Below is a small trained network, with its code and all its weights. Each question gives an input and a target symbol and asks what happens when units are switched off, that is, made to give their printed mean instead of their output.

import numpy as np


def w(rows, s, z=0):
    codes = np.array(rows[::2]) - 128.0
    scale = np.full(codes.shape[1], s)
    scale[-1] = z or s
    return codes * scale


def f(y):
    return np.maximum(y, 0)


def softmax(a):
    e = np.exp(a - a.max(-1, keepdims=True))
    return e / e.sum(-1, keepdims=True)


def log_softmax(a):
    a = a - a.max(-1, keepdims=True)
    return a - np.log(np.exp(a).sum(-1, keepdims=True))


def net(x, mask):
    ids = ['αγλμξτψω'.index(c) for c in x.split()]
    T = len(ids)
    res = E[ids] + P[:T]
    u = 0
    for l in range(2):
        r = res
        for j in range(2):
            rows = slice(3 * j, 3 * j + 3)
            q, k, v = (r @ M[l][rows].T for M in (Q, K, V))
            z = softmax(np.where(np.tri(T) > 0, q @ k.T / 3**0.5, -1e9)) @ v
            o = O[l][rows]
            res = res + np.where(mask[u + j], z, o[:, -1]) @ o[:, :-1]
        u += 2
        y = f(res @ A[l][:, :-1].T + A[l][:, -1])
        res = res + np.where(mask[u : u + 12], y, B[l][:, -1]) @ B[l][:, :-1]
        u += 12
    return log_softmax(res[-1] @ U[:, :-1].T + U[:, -1])


Q, K, V, O, A, B = {}, {}, {}, {}, {}, {}
E = w([
[92,31,118,142,238,123,102],'α',
[91,163,37,255,148,166,212],'γ',
[159,135,86,59,69,169,61],'λ',
[223,131,22,110,129,138,141],'μ',
[160,84,39,170,83,232,121],'ξ',
[34,170,129,90,71,165,62],'τ',
[23,116,89,217,77,229,133],'ψ',
[92,210,66,119,132,98,145],'ω',
],0.0064)
P = w([
[102,104,103,58,95,116,188],'0',
[112,169,83,111,115,130,59],'1',
[125,69,150,135,51,35,111],'2',
[112,100,148,23,56,149,255],'3',
[84,182,43,43,156,167,114],'4',
[83,87,90,116,68,48,106],'5',
],0.0037)
Q[0] = w([
[214,191,223,164,205,151,76],'L0H0',
[74,115,2,96,70,135,103],'L0H0',
[42,137,89,158,53,71,112],'L0H0',
[100,41,114,92,155,111,123],'L0H1',
[189,201,159,193,72,116,123],'L0H1',
[171,196,167,145,89,160,139],'L0H1',
],0.019)
K[0] = w([
[139,153,141,133,3,125,161],'L0H0',
[95,84,136,95,204,153,134],'L0H0',
[136,122,103,97,197,199,141],'L0H0',
[106,116,120,97,191,141,118],'L0H1',
[146,147,169,125,50,123,178],'L0H1',
[146,147,157,143,59,116,142],'L0H1',
],0.027)
V[0] = w([
[124,214,13,73,43,187,144],'L0H0',
[162,58,238,128,242,127,99],'L0H0',
[101,188,18,144,38,118,133],'L0H0',
[120,230,96,123,134,215,143],'L0H1',
[144,175,112,135,91,202,100],'L0H1',
[114,3,163,147,112,5,142],'L0H1',
],0.0055)
O[0] = w([
[34,47,2,99,202,94,94,254],'L0H0',
[183,248,233,190,97,166,128,6],'L0H0',
[88,59,38,72,121,107,136,240],'L0H0',
[191,130,212,151,58,128,113,193],'L0H1',
[163,155,141,149,83,127,138,186],'L0H1',
[73,104,58,73,180,130,173,67],'L0H1',
],0.0038,0.0019)
A[0] = w([
[103,197,189,135,81,133,136,132],'L0N0',
[130,154,217,200,70,181,118,89],'L0N1',
[145,55,188,139,146,104,138,101],'L0N2',
[146,131,149,149,123,109,129,37],'L0N3',
[175,106,185,173,141,104,88,93],'L0N4',
[255,133,146,194,119,165,143,10],'L0N5',
[141,158,193,143,115,137,138,36],'L0N6',
[138,135,132,132,132,124,118,69],'L0N7',
[150,202,171,205,163,57,174,3],'L0N8',
[131,175,191,129,127,87,125,78],'L0N9',
[222,185,189,89,97,128,95,82],'L0N10',
[139,135,142,127,136,126,119,51],'L0N11',
],0.014,0.0033)
B[0] = w([
[162,176,128,206,187,157,68,227],'L0N0',
[108,162,66,80,128,248,67,252],'L0N1',
[111,99,154,171,218,173,48,149],'L0N2',
[145,138,122,132,123,127,134,128],'L0N3',
[129,145,141,168,49,133,144,132],'L0N4',
[58,133,51,51,79,59,240,162],'L0N5',
[98,95,121,137,148,87,80,152],'L0N6',
[124,135,129,143,128,109,109,128],'L0N7',
[167,161,232,127,130,174,183,138],'L0N8',
[124,141,121,131,169,74,157,141],'L0N9',
[153,176,174,184,55,81,107,176],'L0N10',
[131,136,140,113,129,127,139,128],'L0N11',
],0.016,0.0024)
Q[1] = w([
[135,55,187,91,52,32,255],'L1H0',
[123,172,142,39,166,246,211],'L1H0',
[115,58,182,116,65,79,193],'L1H0',
[207,214,150,94,133,40,76],'L1H1',
[157,204,182,142,95,99,141],'L1H1',
[126,166,113,94,119,112,100],'L1H1',
],0.035)
K[1] = w([
[136,231,38,134,37,193,121],'L1H0',
[124,139,97,196,168,70,3],'L1H0',
[116,200,61,94,102,186,130],'L1H0',
[134,71,139,148,176,18,90],'L1H1',
[131,117,154,126,188,94,156],'L1H1',
[114,116,136,95,136,121,113],'L1H1',
],0.039)
V[1] = w([
[198,39,118,128,87,176,86],'L1H0',
[7,107,177,188,104,152,137],'L1H0',
[90,148,193,22,103,122,50],'L1H0',
[139,125,105,143,116,134,126],'L1H1',
[144,181,132,135,126,118,129],'L1H1',
[127,142,138,139,103,144,125],'L1H1',
],0.021)
O[1] = w([
[105,173,112,222,90,248,58,189],'L1H0',
[245,56,41,98,74,110,230,255],'L1H0',
[204,209,20,190,175,2,85,128],'L1H0',
[120,131,134,119,107,127,102,173],'L1H1',
[137,104,140,172,112,161,165,60],'L1H1',
[146,93,126,129,90,165,133,145],'L1H1',
],0.0091,0.0089)
A[1] = w([
[67,70,122,95,248,110,95,220],'L1N0',
[89,157,162,111,130,113,123,74],'L1N1',
[89,97,195,101,140,130,168,13],'L1N2',
[164,165,128,141,114,31,130,82],'L1N3',
[197,195,185,167,173,79,172,50],'L1N4',
[120,180,151,178,159,102,75,73],'L1N5',
[181,155,216,103,34,68,86,32],'L1N6',
[77,182,150,136,115,69,203,88],'L1N7',
[84,125,187,116,227,139,112,4],'L1N8',
[103,142,177,117,185,100,145,44],'L1N9',
[119,150,168,210,135,93,160,132],'L1N10',
[194,140,170,200,141,150,205,84],'L1N11',
],0.013,0.0044)
B[1] = w([
[170,2,230,195,179,62,98,197],'L1N0',
[118,142,115,186,116,149,167,143],'L1N1',
[99,227,134,46,215,147,154,154],'L1N2',
[10,197,114,154,171,115,153,255],'L1N3',
[97,21,154,59,132,209,163,159],'L1N4',
[180,177,191,23,89,75,109,212],'L1N5',
[122,123,221,221,114,130,205,147],'L1N6',
[211,119,38,162,142,127,54,149],'L1N7',
[108,174,128,183,71,134,250,140],'L1N8',
[126,170,66,99,91,167,93,136],'L1N9',
[126,82,129,60,135,144,116,141],'L1N10',
[188,181,86,129,216,157,137,158],'L1N11',
],0.014,0.0076)
U = w([
[151,61,171,176,206,97,89,190],'α',
[20,116,164,168,135,248,2,132],'γ',
[95,122,188,59,185,154,161,8],'λ',
[160,182,159,82,118,88,69,122],'μ',
[119,165,211,167,97,120,178,71],'ξ',
[181,164,139,157,169,153,145,62],'τ',
[148,67,97,69,14,101,227,253],'ψ',
[75,171,89,150,172,88,138,141],'ω',
],0.0033)

Each question gives the input, a string of symbols that net reads in full, and the target symbol t.
The units are the heads (3 rows each of Q, K, V and O) and the neurons (one row each of A and B). Each row of codes is followed by its name. A weight is (code - 128) times the scale printed after its matrix; where a second scale follows, it is the last column's (O, A, B and U).
mask holds one flag per unit, layer by layer, with each layer's heads first. A switched-off unit (its flag False) gives its mean, the last column of its rows in O or B, instead of its output. The means were averaged over made-up inputs and are rounded, as every weight is.
A unit's drop is (log p(t) with every unit on - log p(t) with that unit switched off) / (log p(t) with every unit on - log p(t) with every unit switched off).
The circuit of an input: a set's keep is (log p(t) with only the set's units on - log p(t) with every unit switched off) / (log p(t) with every unit on - log p(t) with every unit switched off). Starting from the 12 units with the biggest drops (on a tie, the unit counted first), units are removed one at a time, each time the one whose removal leaves the highest keep (on an exact tie, the one counted first), for as long as the keep stays at least 0.8.
circuit, biggest first: the units of the circuit, biggest drop first
unit that matters most: the unit with the biggest drop
k most important neurons: the k neurons with the biggest drops, biggest first
top k neurons in layer l: the k neurons of layer l with the biggest drops, biggest first
which heads matter: for each layer, one digit per head in row order, 1 if its drop is at least 0.15 and else 0, layers parted by /
input τ ψ τ ω, target ψ: unit that matters most	L0N1
input γ ω γ τ μ, target λ: 2 most important neurons	(L1N2; L0N1)
input ψ ξ ξ ω λ ω, target α: circuit, biggest first	(L0N1; L1H0; L1N0)
input λ ψ τ α, target α: 2 most important neurons	(L0N2; L1N0)
input τ τ λ μ μ, target μ: circuit, biggest first	(L1H0; L1N5)
input α γ ψ τ ψ μ, target ω: which heads matter	10 / 10
input ψ ω τ ψ ξ, target ω: 2 most important neurons	(L1N3; L0N0)
input α λ ψ ξ λ ξ, target ψ: circuit, biggest first	(L0H0; L0N5; L1N3)
input μ ψ ψ, target ξ: circuit, biggest first	(L0N1; L1H0; L1N8)
input λ τ α ω, target λ: which heads matter	11 / 01
input ψ α α α λ, target ξ: top 3 neurons in layer 0	(L0N10; L0N4; L0N1)
input ω τ μ λ, target ω: 2 most important neurons	(L0N1; L0N0)
input ψ γ ξ ψ ψ λ, target ψ: circuit, biggest first	(L0N1; L1H0)
input τ γ τ ξ, target λ: circuit, biggest first	(L0N1; L0N0; L1H0; L1N2)
input γ ψ γ, target λ: circuit, biggest first	(L1H0; L1N2)
input τ ω λ τ, target α: 2 most important neurons	(L0N1; L1N0)
input γ τ τ, target λ: most important neuron	(L0N1)
input λ τ ψ ω, target ω: circuit, biggest first	(L0N0; L1H0; L1N3)
input γ ξ λ ψ γ, target μ: 3 most important neurons	(L1N5; L0N10; L0N5)
input ξ ψ ψ ψ λ, target ψ: unit that matters most	L0H0
input α ψ τ τ ω, target λ: which heads matter	11 / 00
input ψ ω μ ψ, target α: which heads matter	10 / 10
input τ ψ ψ, target ω: 2 most important neurons	(L0N1; L1N3)
input ψ τ γ τ ψ, target λ: which heads matter	00 / 10
input ψ τ ψ ξ ψ ξ, target γ: circuit, biggest first	(L0N1; L1H0)
input ξ λ ψ ψ, target μ: 2 most important neurons	(L0N0; L0N1)
